Below is a small trained network, with its code and all its weights. Each question gives an input and a class and asks what happens when units are switched off, that is, made to give their printed mean instead of their output.

import numpy as np


def w(rows, s, z=0):
    codes = np.array(rows[::2]) - 128.0
    scale = np.full(codes.shape[1], s)
    scale[-1] = z or s
    return codes * scale


def f(y):
    return np.maximum(y, 0)


def log_softmax(a):
    a = a - a.max(-1, keepdims=True)
    return a - np.log(np.exp(a).sum(-1, keepdims=True))


def net(x, mask):
    res = np.array(x, float).reshape(1, 5) / 4 @ E
    y = f(res @ A[0][:, :-1].T + A[0][:, -1])
    res = res + np.where(mask, y, B[0][:, -1]) @ B[0][:, :-1]
    return log_softmax(res[-1] @ U[:, :-1].T + U[:, -1])


A, B = {}, {}
E = w([
[130,122,132,122,126,128],'x0',
[109,144,17,6,77,68],'x1',
[133,133,118,146,107,124],'x2',
[85,189,220,99,53,103],'x3',
[129,133,124,132,124,129],'x4',
],0.012)
A[0] = w([
[1,211,177,49,46,45,7],'neuron 0',
[103,127,80,76,107,102,120],'neuron 1',
[59,118,30,29,90,67,137],'neuron 2',
[82,151,51,58,113,85,123],'neuron 3',
[178,88,27,124,177,118,55],'neuron 4',
[151,155,71,55,101,102,118],'neuron 5',
[179,73,40,118,164,115,65],'neuron 6',
],0.0082,0.0017)
B[0] = w([
[239,177,27,39,23,88,253],'neuron 0',
[109,94,152,184,169,136,190],'neuron 1',
[47,86,186,255,168,153,254],'neuron 2',
[90,39,229,211,136,159,219],'neuron 3',
[194,223,95,33,45,84,193],'neuron 4',
[66,115,153,160,217,137,204],'neuron 5',
[237,212,24,52,40,92,189],'neuron 6',
],0.0071,0.013)
U = w([
[88,72,135,246,184,147,255],'0',
[208,186,73,29,75,111,1],'1',
],0.014,0.0029)

Each question gives the input, the list of numbers given to net, and the class t.
The units are the neurons (one row each of A and B). Each row of codes is followed by its name. A weight is (code - 128) times the scale printed after its matrix; where a second scale follows, it is the last column's (A, B and U).
mask holds one flag per neuron, in row order. A switched-off neuron (its flag False) gives its mean, the last column of its row in B, instead of its output. The means were averaged over made-up inputs and are rounded, as every weight is.
A unit's drop is (log p(t) with every unit on - log p(t) with that unit switched off) / (log p(t) with every unit on - log p(t) with every unit switched off).
The circuit of an input: a set's keep is (log p(t) with only the set's units on - log p(t) with every unit switched off) / (log p(t) with every unit on - log p(t) with every unit switched off). Starting from all 7 units, units are removed one at a time, each time the one whose removal leaves the highest keep (on an exact tie, the one counted first), for as long as the keep stays at least 0.8.
circuit, biggest first: the units of the circuit, biggest drop first
top k neurons: the k neurons with the biggest drops, biggest first
drop when u is switched off: that unit's drop, to one decimal
input [7,-5,-4,7,-7], class 1: circuit, biggest first	neuron 2
input [5,-1,7,2,6], class 1: top 4 neurons	neuron 2; neuron 3; neuron 5; neuron 1
input [0,-2,0,3,3], class 1: top 3 neurons	neuron 2; neuron 3; neuron 5
input [-7,-4,-8,-5,3], class 1: top 2 neurons	neuron 2; neuron 3
input [8,6,-3,-6,2], class 0: top 2 neurons	neuron 2; neuron 0
input [-6,-3,8,-4,-3], class 1: top 2 neurons	neuron 2; neuron 3
input [2,7,-8,-7,2], class 0: top 4 neurons	neuron 2; neuron 3; neuron 0; neuron 5
input [7,6,-6,-5,6], class 0: top 3 neurons	neuron 2; neuron 0; neuron 3
input [-5,4,-1,4,-1], class 0: drop when neuron 6 is switched off	0.3
input [3,-4,5,5,1], class 1: drop when neuron 4 is switched off	0.0
input [8,6,-7,0,7], class 0: drop when neuron 2 is switched off	0.1
